Read these off the matrix that follows.
1) Read off the first entry on the diagonal from the top-right corner.
2) Read off the entry directly below -14.6.
3) Read off the smallest entry in the last column.
4) Read off the first entry, reading row by row.
5) Read off the smallest entry in the first row.
6) Read off the entry at the centre.
7) Read off the entry just right of the largest entry.
8) Read off the last entry, reading row by row.
[[ 12.2   6.0   5.6  -8.1   0.3  -2.1   3.4  -7.6   1.1   2.1  -2.4]
 [ -0.2   0.2 -17.0  -5.4  17.1  -0.7   8.0   4.3  20.4 -23.2  21.1]
 [-16.7  18.9  -5.9  -4.4  17.6 -15.6   4.8  -8.9  18.0  -1.1  18.6]
 [  7.5 -13.6   4.3  -5.3  12.8  14.5 -21.5   8.9  -6.3   6.1  -9.0]
 [  0.8  -3.3 -22.7  -8.6  19.7  10.9 -18.4   8.1 -11.9  18.5  12.4]
 [  3.4 -21.0  -6.2  17.1  17.6  -7.4  10.3  -4.8 -13.0  -2.5  13.0]
 [  0.1  16.8  -5.6 -16.1  20.6   3.2  -6.5  15.0  -4.4   9.2 -10.5]
 [-15.6   5.2  17.4   6.8 -18.4   3.2  14.7 -15.3   5.7  -0.2  13.1]
 [ -6.0   0.5  -6.3  21.2 -17.5 -14.6  10.4  -4.5   3.7   2.0   4.9]
 [ 10.1  14.5  -2.6  -3.1  20.5 -18.4  19.0  21.0  11.0 -13.7   7.1]
 [ 15.0 -14.2 -20.0  -3.5  -2.3  -9.2 -11.9 -12.8 -19.1  -0.6 -18.5]
 [ 16.3  20.4   8.0  15.7  -7.1  -9.6  -5.3   3.1  15.3 -23.6   4.5]
 [ 16.9  19.0  20.1 -23.7 -11.4 -20.7  -4.8  16.9 -17.9   7.2  11.5]]
1) -2.4
2) -18.4
3) -18.5
4) 12.2
5) -8.1
6) 3.2
7) -17.5
8) 11.5

Read these off the grid that follows. Indices start at 0.
1) Find the entry in row 1 and column 0.
2) Find the entry in row 0 and column 0.
3) Find the entry at row 0, column 2.
4) Find the entry in the top-right corner.
5) Find the entry in row 2 and column 0.
6) Find the entry in the bottom-left corner.
7) Find the entry at row 0, column 1.
8) Find the entry in the bottom-right corner.
[[ 1.6  0.4 -1.4 -2.5]
 [-0.8 -0.2  0.7  0.8]
 [-0.9 -1.8 -2.0 -0.8]
 [ 0.2 -0.6 -0.8 -0.6]
 [ 0.9  1.6  0.5 -1.1]
 [-1.1 -2.3 -2.3 -0.8]
 [ 0.2  1.5  1.2 -0.4]
 [-2.6 -2.3 -0.6  1.1]
 [-0.5 -0.4 -0.4 -1.1]
 [-0.5 -0.7 -0.5  0.3]
 [ 1.5  1.1 -0.5 -1.7]
 [-2.2 -2.1 -1.0 -0.1]]
1) -0.8
2) 1.6
3) -1.4
4) -2.5
5) -0.9
6) -2.2
7) 0.4
8) -0.1

Read these off the table that follows.
1) Read off the 2nd-last entry, reading row by row.
2) Read off the entry in the top-right corner.
3) Read off the third entry on the diagonal from the top-right corner.
4) Read off the 2nd largest entry.
5) Read off the last entry, reading row by row.
6) Read off the entry directly above -10.
7) Read off the entry directly below the largest entry.
8) Read off the largest entry in the first row.
[[ -9   7   0   4  -3  -3  15  13  21  -7  -9]
 [ 13  14  -5  11   4  -7   2   6  -1 -17   7]
 [ -6   1  -6 -16  -6 -13  -1 -22  13  -2  -1]
 [-12  19   3 -21   1   8   0  27  -9  -5   6]
 [ 15   5   4 -22   1 -17  11   0 -38 -10   0]
 [-14  18  -1   2  -1   4   4   6  25   2  -1]]
1) 2
2) -9
3) 13
4) 25
5) -1
6) -5
7) 0
8) 21

Questions about the array below. Indices start at 0.
1) Which number is the entry in the top-left corner?
2) Which number is the entry directly above 6.200?
3) Which number is the entry directly above the centre entry?
4) Which number is the entry in row 0 and column 2?
5) Which number is the entry directly above -0.130?
6) Which number is the entry just right of -17.778?
7) Which number is the entry at row 0, column 1?
8) Which number is the entry directly below the centre entry?
8.711,-0.120,-8.623,7.037,11.342,1.853,9.966,1.922,-0.458,-6.748,3.397,9.078,2.454
8.718,9.730,0.519,-1.960,9.175,2.854,1.166,6.851,-0.149,5.280,4.613,-4.713,-5.035
5.114,3.728,1.197,3.421,0.557,-1.727,11.182,-9.708,-0.266,1.412,1.185,-0.131,6.879
-13.079,-1.924,-5.167,0.674,-10.877,-2.478,3.031,-18.984,1.064,-6.727,-9.638,-1.993,-2.207
-0.160,-6.817,-5.854,3.282,-6.230,-4.884,12.034,-2.207,-15.499,5.656,-3.677,8.081,8.729
18.356,10.553,2.968,16.123,-14.321,5.606,17.619,-18.887,4.612,12.956,-1.822,-4.138,4.852
-4.826,-6.840,-2.941,6.200,7.413,1.518,-0.411,-3.366,-0.130,-17.778,-13.064,0.954,-7.051
6.424,-7.671,-6.633,-1.548,10.894,-5.061,0.847,3.141,11.803,-12.204,23.584,4.968,2.142
-4.825,-2.087,6.497,1.487,-9.511,-5.272,-2.610,-1.083,-8.560,-4.034,-11.771,4.405,-6.208
1) 8.711
2) 16.123
3) 3.031
4) -8.623
5) 4.612
6) -13.064
7) -0.120
8) 17.619

[[ 36  38  35  32 -30 -15 -41]
 [-18 -43  15  35  20 -24  16]
 [ 35  24  38  28  44  17  28]
 [ 29   5  40  29  -2  33  -6]
 [-38  38  32 -38 -31 -20   2]
 [ 34  21  36  34  -6 -12  33]
 [ 31 -14  28 -33 -29  -7   0]
 [-25  37 -32  46  27 -42 -35]]
Indices start at 0.
Find the entry directly below 20.
Answer: 44
Find the bottom-right entry.
Answer: -35
Find the top entry of the column that holds the largest entry.
Answer: 32
The entry in the top-left corner -> 36
The bottom-left entry: -25
Find the entry at row 0, column 1.
Answer: 38
Find the entry at row 2, column 0.
Answer: 35
The entry just right of -29 is -7
The entry in row 2 and column 2: 38
Find the entry directly below 17.
Answer: 33
Find the entry in the top-right corner.
Answer: -41
The entry at row 0, column 2: 35
The entry in row 1 and column 1: -43
Find the entry just right of -43.
Answer: 15
Find the largest entry.
Answer: 46
Find the entry at row 1, column 0.
Answer: -18
The entry directly above 21: 38
The entry directly above the largest entry: -33
Find the bottom entry of the column that holds the smallest entry.
Answer: 37
The entry directly below -7 -> -42
The entry directly below 16 is 28
The entry directly above 20 is -30

arr =
-0.091  -0.065   0.001  -0.035  -0.115   0.146   0.010  -0.103   0.003  -0.091  -0.179   0.023  -0.136  -0.136  -0.215  -0.184
-0.048  -0.080  -0.110  -0.071  -0.050  -0.047  -0.012  -0.103  -0.034  -0.091  -0.109  -0.035  -0.075  -0.069  -0.116  -0.092
The fourth entry in reading order -> -0.035
The entry in the bottom-right corner: -0.092
The entry directly above -0.080?
Answer: -0.065
The entry in the bottom-left corner?
Answer: -0.048
The entry just left of 0.146: -0.115
The smallest entry in the last row: -0.116
The smallest entry in the first row?
Answer: -0.215
The top-right entry is -0.184
The 1st entry, reading row by row is -0.091
The entry just right of -0.179 -> 0.023
The largest entry in the last row?
Answer: -0.012
The entry just left of the smallest entry?
Answer: -0.136
The entry directly below the largest entry?
Answer: -0.047
The entry just left of -0.109 is -0.091
The fifth-last entry, reading row by row is -0.035

Questions about the table below.
1) Which number is the fifth entry in reading order?
2) Which number is the first entry in reading order?
[[ 0.150  0.091  0.167 -0.011 -0.111  0.117  0.115  0.107  0.120  0.101
  -0.188  0.117 -0.148  0.141]
 [ 0.111  0.038 -0.054  0.070  0.103  0.113  0.119  0.104  0.128  0.116
   0.139  0.140  0.156  0.155]
 [-0.041  0.047  0.001  0.112  0.031  0.105  0.037  0.098 -0.027  0.042
  -0.028  0.057 -0.024 -0.024]
 [ 0.118  0.087  0.091  0.066  0.049  0.106  0.109  0.102  0.113  0.104
   0.038  0.112  0.051  0.124]
 [ 0.089  0.030 -0.030  0.036  0.002  0.120  0.104  0.106  0.096  0.098
  -0.015  0.128  0.015  0.127]
 [ 0.107  0.069  0.051  0.057  0.035  0.110  0.106  0.103  0.106  0.102
   0.022  0.117  0.040  0.123]]
1) -0.111
2) 0.150

A = array([194, 235, 185,  24, 147,  22])
The second entry from the left is 235
The second entry from the right -> 147

[[-1.6 -1.2  0.1 -0.7 -1.1 -0.2  0.9 -2.3 -1.0 -0.7  0.7 -0.2  1.6 -1.3
   0.4]
 [-1.6 -0.4 -0.9 -1.1 -0.5  0.4  0.4 -2.0 -0.9 -1.1  0.3  0.8  1.9 -1.5
   0.6]]
Read off the entry just left of the largest entry.
A: 0.8
Read off the entry just right of 1.9.
A: -1.5
The entry just left of -2.0 is 0.4
The entry just right of 0.7: -0.2
The entry just right of the smallest entry -> -1.0
Read off the entry just left of -2.3.
A: 0.9
Read off the minimum.
A: -2.3
The entry just right of -2.0 -> -0.9

a = ((50.660, -94.742, 175.245, 42.163, -2.339, -62.465, -185.140, -26.073), (-25.445, -11.489, -97.793, 111.659, 123.567, 21.469, -67.879, 39.015))
The 2nd largest entry is 123.567
The entry just left of -185.140 -> -62.465
The entry just left of -2.339 -> 42.163
Which number is the entry just right of 50.660?
A: -94.742
Which number is the entry just right of -185.140?
A: -26.073
Which number is the entry just left of -97.793?
A: -11.489
